[[524, 372, 529, 524, 298, 241, 405, 536, 532, 762, 470, 272, 194, 272, 809, 311],
 [408, 562, 330, 555, 153, 318, 543, 478, 409, 318, 570, 355, 369, 357, 649, 620],
 [304, 628, 283, 672, 438, 231, 144, 181, 702, 140, 580, 477, 368, 544, 392, 591],
 [251, 261, 465, 313, 559, 309, 660, 401, 276, 423, 556, 620, 593, 566, 275, 456],
 [628, 607, 477, 439, 238, 500, 568, 717, 262, 167, 573, 324, 628, 528, 444, 154]] value 477

[[477, 469, 520, 157, 511, 399, 508, 717, 452, 263, 434, 700, 439, 339],
 [357, 764, 319, 553, 429, 504, 419, 692, 213, 320, 472, 598, 334, 532],
 [362, 389, 409, 387, 396, 677, 411, 504, 323, 402, 394, 794, 418, 194],
 [283, 553, 430, 351, 575, 649, 505, 96, 556, 394, 371, 390, 405, 349],
 [380, 418, 343, 229, 432, 425, 358, 398, 416, 510, 387, 449, 429, 400],
 [464, 257, 375, 300, 438, 215, 473, 245, 490, 268, 588, 464, 383, 503],
 [361, 895, 494, 330, 234, 222, 424, 611, 224, 517, 626, 353, 497, 430],
 [393, 441, 503, 309, 259, 727, 498, 292, 342, 388, 555, 467, 417, 530],
 [447, 258, 411, 491, 344, 359, 569, 412, 432, 346, 495, 226, 404, 405],
 [527, 571, 420, 606, 364, 334, 392, 381, 420, 288, 308, 40, 336, 490]] value 420

[[8, 49, 52, 45, 45, 47, 55, 55, 51, 48, 52, 28, 86, 32, 55, 83],
 [33, 50, 52, 37, 56, 54, 57, 50, 38, 50, 53, 55, 58, 57, 48, 66],
 [64, 48, 50, 39, 50, 50, 51, 49, 59, 47, 49, 70, 44, 71, 57, 39],
 [36, 49, 50, 56, 47, 50, 54, 54, 34, 48, 50, 65, 68, 69, 46, 54],
 [61, 54, 59, 38, 57, 61, 57, 55, 66, 50, 49, 37, 46, 36, 52, 45],
 [40, 63, 55, 35, 59, 62, 65, 56, 31, 48, 57, 35, 31, 42, 56, 63],
 [40, 49, 51, 69, 40, 50, 51, 55, 37, 51, 46, 63, 48, 69, 54, 49],
 [37, 58, 55, 25, 51, 56, 53, 58, 40, 51, 49, 23, 36, 27, 61, 79]] value 55

[[9123, 7949, 8860, 9146, 9152, 2366, 9100, 8997, 8892, 2402, 8421, 2325, 2341, 5934],
 [2332, 7008, 2378, 2321, 3323, 9110, 2365, 2470, 2319, 2345, 2281, 9168, 9158, 6181],
 [9157, 8813, 9143, 9117, 9030, 2329, 9063, 9053, 9163, 2529, 8222, 2366, 2309, 3328],
 [3951, 9022, 5166, 2866, 2387, 9107, 2823, 3806, 2300, 2304, 2363, 9063, 6938, 8228],
 [8357, 8107, 9147, 9154, 8350, 2314, 9162, 7194, 8700, 9139, 7639, 2529, 2370, 3352],
 [3085, 2313, 2770, 2842, 4561, 8736, 2516, 2312, 2342, 9097, 2282, 9118, 9108, 8584],
 [9134, 8923, 9112, 8337, 9116, 2343, 7827, 9073, 7951, 9157, 9058, 3487, 2308, 2427],
 [9151, 9177, 7261, 8488, 9166, 2302, 6654, 9043, 8983, 2275, 5866, 3462, 4388, 2530],
 [8922, 8408, 9040, 9143, 9096, 2266, 9085, 9107, 9172, 2274, 9225, 2322, 2529, 2949],
 [9138, 9008, 9180, 8986, 8132, 2268, 9137, 9102, 9081, 2410, 9157, 2596, 2314, 3015],
 [8877, 8987, 7844, 9228, 9165, 2376, 8512, 7004, 9152, 9192, 6144, 2325, 3258, 2605]] value 7844

[[3056, 4929, 5570, 5308, 7715, 7298],
 [6802, 6196, 4337, 7243, 3840, 6974],
 [3880, 3480, 6170, 3639, 3958, 5786],
 [5400, 7823, 6471, 8920, 4443, 5730],
 [4258, 4628, 5632, 5221, 6676, 6383],
 [5228, 6726, 3726, 4732, 4463, 4609],
 [4342, 5124, 5442, 4656, 6460, 7171],
 [4240, 5133, 1690, 4103, 4549, 2533],
 [4631, 7275, 3107, 4065, 3400, 2854],
 [3736, 4731, 3857, 3001, 6553, 6301],
 [4628, 3800, 4203, 3753, 6581, 5537],
 [4392, 6697, 1404, 4646, 4310, 2441]] value 1404

[[-3, -505, -743, 344, -66, -152, 595, -623],
 [-29, -251, -175, -152, 401, -530, -397, -441],
 [112, -64, -705, 7, -220, 314, 316, -164],
 [-38, 17, -58, 102, 54, 14, -71, 375],
 [-588, -752, 172, -179, 621, -362, -141, -101],
 [-442, 147, -357, 37, -15, -100, -201, -404],
 [-98, -206, 223, -183, -716, 67, 216, 655],
 [104, -311, -665, -677, -555, 149, 432, 467],
 [331, -19, -116, -252, -163, -439, 4, -963],
 [-298, 17, -172, -748, 293, -255, -541, 99],
 [-98, 30, -414, -782, -533, 92, -226, -786]] value -414

[[341, 457, 535, 470, 19, 470, 436, 619, 149],
 [10, 240, 178, 152, 59, 504, 169, 683, 439],
 [201, 399, 119, 112, 409, 98, 322, 220, 209],
 [284, 169, 487, 372, 438, 154, 96, 54, 219],
 [428, 326, 329, 785, 513, 534, 698, 365, 213],
 [496, 73, 554, 324, 89, 407, 338, 593, 603]] value 554
---
[[36, 22, 38, 41, 68, 68, 32], [87, 62, 65, 97, 50, 17, 70]]
36
[[256, 355, 802, 370, 553, 926], [211, 722, 660, 640, 584, 691]]
256
[[-1, -21, -17, -20, -16, -22, -4], [-10, -27, -11, -38, 33, -8, -3]]
-1
[[-374, -830, -984, 208, -236, -590, 585], [-397, -208, -313, 255, -203, -295, -283]]
-374
[[6, 5, 2, 7, 6, 3, 8], [3, 2, 7, 4, 9, 4, 4]]
6
[[4, 6, 2, 4, 4, 4, 8], [4, 7, 2, 6, 1, 2, 1]]
4
---
(0.93, -1.21, -0.86, -0.36): -1.21
((-0.05, -0.12, 0.08, -0.03, 0.10), (-0.21, 0.20, 0.09, 0.04, 0.16)): 0.20
(10.46, -18.78, -12.94, -6.68, -11.61, -12.36, 9.44): -18.78
(-1.36, 0.15, -0.25, -1.32, -0.58, 1.41): 0.15
((0.02, 0.12, 0.16, -0.07, 0.02, 0.05, 0.06), (0.05, -0.05, -0.13, 0.04, -0.01, 0.05, -0.01)): -0.05
(0.013, -0.170, 0.065, -0.093, 0.092, 0.128, 0.079): -0.170
(-7.2, -14.6, 10.8, -8.6, 16.5, -16.1, -15.6): -14.6
---
[[-226, 529, -26, 101],
 [-549, 349, -712, 430]] ⇒ 101

[[-34, -375, -508, -485, -92, -419, 207],
 [-358, -684, -512, -482, -39, -500, 644]] ⇒ -485

[[4, 0, 3, 3, 3],
 [4, 1, 1, 7, 3]] ⇒ 3

[[1, 7, 4, 1],
 [5, 5, 2, 8],
 [6, 5, 3, 6]] ⇒ 1

[[301, 507, 928, 200],
 [885, 927, 557, 516]] ⇒ 200

[[60, 20, 37, 66, 84],
 [55, 98, 76, 29, 74]] ⇒ 66

[[812, 258, 420, 356, 283, 617, 339],
 [819, 493, 311, 2, 429, 435, 437]] ⇒ 356
---
[ 131.4    3.4  -85.0 -145.0   92.3 -114.2] -> 131.4, -145.0

[[  10.56   55.79   33.71 -125.63 -175.68]
 [ 136.78  113.43   12.04 -124.83 -194.25]
 [  98.88   76.38   53.53  -78.26 -189.58]] -> 136.78, -194.25

[ 0.12  0.11 -0.10 -0.07  0.09 -0.08  0.00] -> 0.12, -0.10

[ 1.869  0.072 -1.126 -0.128  0.010  1.349  1.048] -> 1.869, -1.126

[[-0.15  0.27  0.87 -0.93  1.90  1.57 -0.40]
 [-0.38 -0.30 -1.33  1.41 -1.06 -1.25 -0.38]] -> 1.90, -1.33

[[  33.362  165.484   92.426  164.897  191.920]
 [-120.190   97.048  -33.979   68.303   51.739]] -> 191.920, -120.190

[-15.141  -5.020  17.931   8.966 -14.121] -> 17.931, -15.141

[  3.311  16.983  -2.820 -14.897 -13.889  -9.114  18.471] -> 18.471, -14.897
---
[[  9.14 -18.54  -9.95  -0.91  19.90 -15.26  -4.13]
 [ -4.86  -1.81  17.96   4.74   7.40  -0.49   6.64]
 [-16.44   5.10   0.28  -2.03  -1.27  11.68  16.01]] result: 9.14

[[ 0.147 -0.092  0.140 -0.112 -0.045 -0.007]
 [ 0.155 -0.051 -0.033  0.100  0.240 -0.106]
 [-0.179  0.005 -0.142  0.032  0.002 -0.018]] result: 0.147

[[   0.5   70.2 -183.5  129.2   64.1   72.4  -18.3]
 [-120.1  -63.6  143.8  230.1  104.4   82.6   81.7]
 [ -35.5 -138.9 -103.4  209.1   97.2   35.1   81.6]] result: 0.5

[[  1.4 -12.3   5.4   2.1  14.0   4.9]
 [  8.0   0.4   9.4   6.5  10.8   2.2]
 [  4.2   9.8   7.8   0.7   8.0   0.1]] result: 1.4

[[-1.852  2.282  0.849  2.221  2.295  2.398  2.095]
 [ 1.701  2.199  2.233 -1.686 -1.981 -1.255 -1.983]
 [ 2.304  2.248  2.147 -2.055 -1.922 -1.976 -1.983]] result: -1.852

[[ -48.285   50.377  -17.499   11.733   61.063  -25.311 -170.336]
 [  61.063  200.809  -46.336  172.156   74.453   61.063  -68.922]
 [ 200.275   61.063   74.993   61.063  168.739  185.947 -107.997]] result: -48.285

[[-12.923   6.514   7.049   3.654 -10.396  -2.399]
 [ -6.193  -6.445   1.570 -10.142   7.746  17.258]
 [ -3.209  -0.639   2.276   6.223  -6.836  -5.990]] result: -12.923

[[ -2.0   4.0  -2.2  16.2  -8.4]
 [ -7.0  -9.4   5.3 -17.4   5.8]
 [ -2.4   0.9  -1.3 -17.2  16.4]] result: -2.0

[[-1.8  1.8  0.1  0.2]
 [ 0.4 -1.5  0.3  0.8]
 [ 0.0 -1.1 -0.1 -0.5]] result: -1.8
